Here is a tiny trained network, its code and every weight. The questions are about switching its units off for an input and a class, where a switched-off unit gives its printed mean instead of its output.

import numpy as np


def w(rows, s, z=0):
    codes = np.array(rows[::2]) - 128.0
    scale = np.full(codes.shape[1], s)
    scale[-1] = z or s
    return codes * scale


def f(y):
    return y / 2 * (1 + np.tanh(0.7978845608 * (y + 0.044715 * y**3)))


def log_softmax(a):
    a = a - a.max(-1, keepdims=True)
    return a - np.log(np.exp(a).sum(-1, keepdims=True))


def net(x, mask):
    res = np.array(x, float).reshape(1, 7) / 4 @ E
    y = f(res @ A[0][:, :-1].T + A[0][:, -1])
    res = res + np.where(mask, y, B[0][:, -1]) @ B[0][:, :-1]
    return log_softmax(res[-1] @ U[:, :-1].T + U[:, -1])


A, B = {}, {}
E = w([
[178,153,186,106],'x0',
[167,34,205,251],'x1',
[124,126,122,130],'x2',
[108,118,105,137],'x3',
[125,126,124,130],'x4',
[255,143,42,154],'x5',
[159,8,127,50],'x6',
],0.009)
A[0] = w([
[251,157,40,190,137],'N1',
[163,21,125,75,3],'N2',
[115,227,138,238,39],'N3',
[159,84,166,218,124],'N4',
[140,98,158,201,117],'N5',
[127,139,125,115,206],'N6',
[71,98,166,115,171],'N7',
[121,186,86,51,113],'N8',
[114,165,109,107,154],'N9',
[31,149,225,137,121],'N10',
[156,139,97,127,138],'N11',
[129,103,149,182,99],'N12',
[130,153,119,103,100],'N13',
[122,129,96,110,126],'N14',
[108,111,146,157,235],'N15',
],0.017,0.0031)
B[0] = w([
[54,48,169,88,251],'N1',
[224,96,78,130,205],'N2',
[253,90,71,123,227],'N3',
[91,211,130,146,230],'N4',
[117,192,144,152,205],'N5',
[120,134,139,137,144],'N6',
[118,91,142,117,198],'N7',
[113,208,127,175,223],'N8',
[137,159,139,135,171],'N9',
[74,57,147,98,251],'N10',
[105,121,134,127,156],'N11',
[118,178,118,137,181],'N12',
[119,152,129,134,151],'N13',
[141,144,156,129,149],'N14',
[118,146,142,120,175],'N15',
],0.029,0.015)
U = w([
[2,55,180,83,220],'0',
[53,247,144,188,7],'1',
[207,93,69,129,159],'2',
],0.011,0.0013)

Each question gives the input, the list of numbers given to net, and the class t.
The units are the neurons (one row each of A and B). Each row of codes is followed by its name. A weight is (code - 128) times the scale printed after its matrix; where a second scale follows, it is the last column's (A, B and U).
mask holds one flag per neuron, in row order. A switched-off neuron (its flag False) gives its mean, the last column of its row in B, instead of its output. The means were averaged over made-up inputs and are rounded, as every weight is.
A unit's drop is (log p(t) with every unit on - log p(t) with that unit switched off) / (log p(t) with every unit on - log p(t) with every unit switched off).
The circuit of an input: a set's keep is (log p(t) with only the set's units on - log p(t) with every unit switched off) / (log p(t) with every unit on - log p(t) with every unit switched off). Starting from the 12 units with the biggest drops (on a tie, the unit counted first), units are removed one at a time, each time the one whose removal leaves the highest keep (on an exact tie, the one counted first), for as long as the keep stays at least 0.8.
units of the circuit, in order: the units of the circuit, biggest drop first
unit that matters most: the unit with the biggest drop
k most important neurons: the k neurons with the biggest drops, biggest first
drop when u is switched off: that unit's drop, to one decimal
input [-4,-4,8,2,6,8,6], class 0: unit that matters most => N1
input [-8,-5,8,3,5,-6,8], class 2: 2 most important neurons => [N2 N1]
input [6,8,-5,-8,-2,8,-8], class 0: 4 most important neurons => [N1 N8 N2 N4]
input [5,-8,-1,3,4,8,-2], class 0: 2 most important neurons => [N1 N4]
input [4,3,-1,-5,-8,1,3], class 1: 3 most important neurons => [N3 N4 N10]
input [2,1,8,8,-4,-7,8], class 2: 2 most important neurons => [N2 N1]
input [3,3,4,4,8,-3,-4], class 2: 2 most important neurons => [N3 N1]
input [3,-2,7,-4,-1,4,6], class 2: 2 most important neurons => [N2 N10]
input [4,5,4,8,-1,-4,-5], class 1: 2 most important neurons => [N4 N1]
input [-8,5,8,-7,2,8,8], class 0: 2 most important neurons => [N1 N3]
input [7,-6,5,8,6,0,8], class 2: 2 most important neurons => [N2 N4]
input [-8,-5,4,1,-5,4,3], class 1: 4 most important neurons => [N8 N10 N7 N3]
input [-8,0,-2,-1,4,5,7], class 2: 2 most important neurons => [N2 N10]
input [0,0,8,8,3,-7,-8], class 2: units of the circuit, in order => [N3]
input [-8,-8,6,-8,1,1,8], class 1: 2 most important neurons => [N8 N3]
input [6,1,-6,-3,-6,7,-7], class 0: 2 most important neurons => [N1 N2]
input [2,-8,-6,5,-4,-3,6], class 1: drop when N8 is switched off => 0.5
input [-2,8,-2,7,-8,-5,5], class 1: drop when N15 is switched off => 0.0
input [8,-4,6,-7,4,-2,-1], class 1: drop when N1 is switched off => 1.8
input [-6,-7,-4,-3,6,-4,-2], class 1: drop when N8 is switched off => 1.0
input [8,7,-8,8,-7,-4,-3], class 1: unit that matters most => N4
